Below are the code and all the weights of a small trained network. Each question names an input and a class and asks about switching units off, where a switched-off unit gives its printed mean instead of its output.

import numpy as np


def w(rows, s, z=0):
    codes = np.array(rows[::2]) - 128.0
    scale = np.full(codes.shape[1], s)
    scale[-1] = z or s
    return codes * scale


def f(y):
    return np.maximum(y, 0)


def log_softmax(a):
    a = a - a.max(-1, keepdims=True)
    return a - np.log(np.exp(a).sum(-1, keepdims=True))


def net(x, mask):
    res = np.array(x, float).reshape(1, 3) / 4 @ E
    y = f(res @ A[0][:, :-1].T + A[0][:, -1])
    res = res + np.where(mask, y, B[0][:, -1]) @ B[0][:, :-1]
    return log_softmax(res[-1] @ U[:, :-1].T + U[:, -1])


A, B = {}, {}
E = w([
[171,8,48,250,126,167,59,105],'x0',
[110,111,128,102,143,123,112,92],'x1',
[254,170,103,26,203,205,147,116],'x2',
],0.0083)
A[0] = w([
[166,49,93,221,129,167,104,91,4],'N0',
[5,114,159,198,78,78,133,139,206],'N1',
[80,192,160,104,121,96,164,123,69],'N2',
[58,194,175,78,108,113,180,141,33],'N3',
[74,118,100,132,126,87,122,149,217],'N4',
[246,135,112,72,147,170,147,111,240],'N5',
[139,97,108,170,116,139,91,119,49],'N6',
],0.014,0.0013)
B[0] = w([
[32,113,148,53,109,60,108,246,215],'N0',
[230,179,132,141,200,242,190,1,250],'N1',
[87,81,152,103,75,73,103,188,196],'N2',
[72,58,73,158,113,69,63,212,217],'N3',
[200,184,131,97,133,160,128,102,172],'N4',
[171,166,144,186,146,194,171,20,217],'N5',
[121,110,113,155,73,52,104,137,170],'N6',
],0.0089,0.018)
U = w([
[165,161,117,118,176,255,224,2,252],'0',
[52,61,95,84,71,6,87,227,4],'1',
],0.0092,0.0018)

Each question gives the input, the list of numbers given to net, and the class t.
The units are the neurons (one row each of A and B). Each row of codes is followed by its name. A weight is (code - 128) times the scale printed after its matrix; where a second scale follows, it is the last column's (A, B and U).
mask holds one flag per neuron, in row order. A switched-off neuron (its flag False) gives its mean, the last column of its row in B, instead of its output. The means were averaged over made-up inputs and are rounded, as every weight is.
A unit's drop is (log p(t) with every unit on - log p(t) with that unit switched off) / (log p(t) with every unit on - log p(t) with every unit switched off).
The circuit of an input: a set's keep is (log p(t) with only the set's units on - log p(t) with every unit switched off) / (log p(t) with every unit on - log p(t) with every unit switched off). Starting from all 7 units, units are removed one at a time, each time the one whose removal leaves the highest keep (on an exact tie, the one counted first), for as long as the keep stays at least 0.8.
units of the circuit, in order: the units of the circuit, biggest drop first
most important unit: the unit with the biggest drop
top k neurons: the k neurons with the biggest drops, biggest first
drop when u is switched off: that unit's drop, to one decimal
input [-4,0,-8], class 0: units of the circuit, in order -> (N1)
input [6,8,-6], class 0: top 2 neurons -> (N1; N3)
input [6,-6,5], class 1: top 2 neurons -> (N1; N0)
input [8,7,-8], class 0: top 3 neurons -> (N1; N3; N2)
input [8,-5,5], class 1: top 2 neurons -> (N0; N1)
input [7,-4,-7], class 0: top 3 neurons -> (N1; N3; N2)
input [-7,2,6], class 1: top 2 neurons -> (N1; N3)
input [7,3,4], class 1: top 2 neurons -> (N0; N1)
input [3,-5,2], class 1: top 2 neurons -> (N1; N0)
input [3,4,-1], class 1: top 2 neurons -> (N1; N5)
input [-3,-7,-5], class 0: drop when N1 is switched off -> 4.8
input [2,-1,-7], class 0: drop when N1 is switched off -> 0.6
input [-6,-7,3], class 1: drop when N1 is switched off -> 0.4
input [2,6,-8], class 0: most important unit -> N1
input [-4,-2,-8], class 0: drop when N1 is switched off -> 4.3
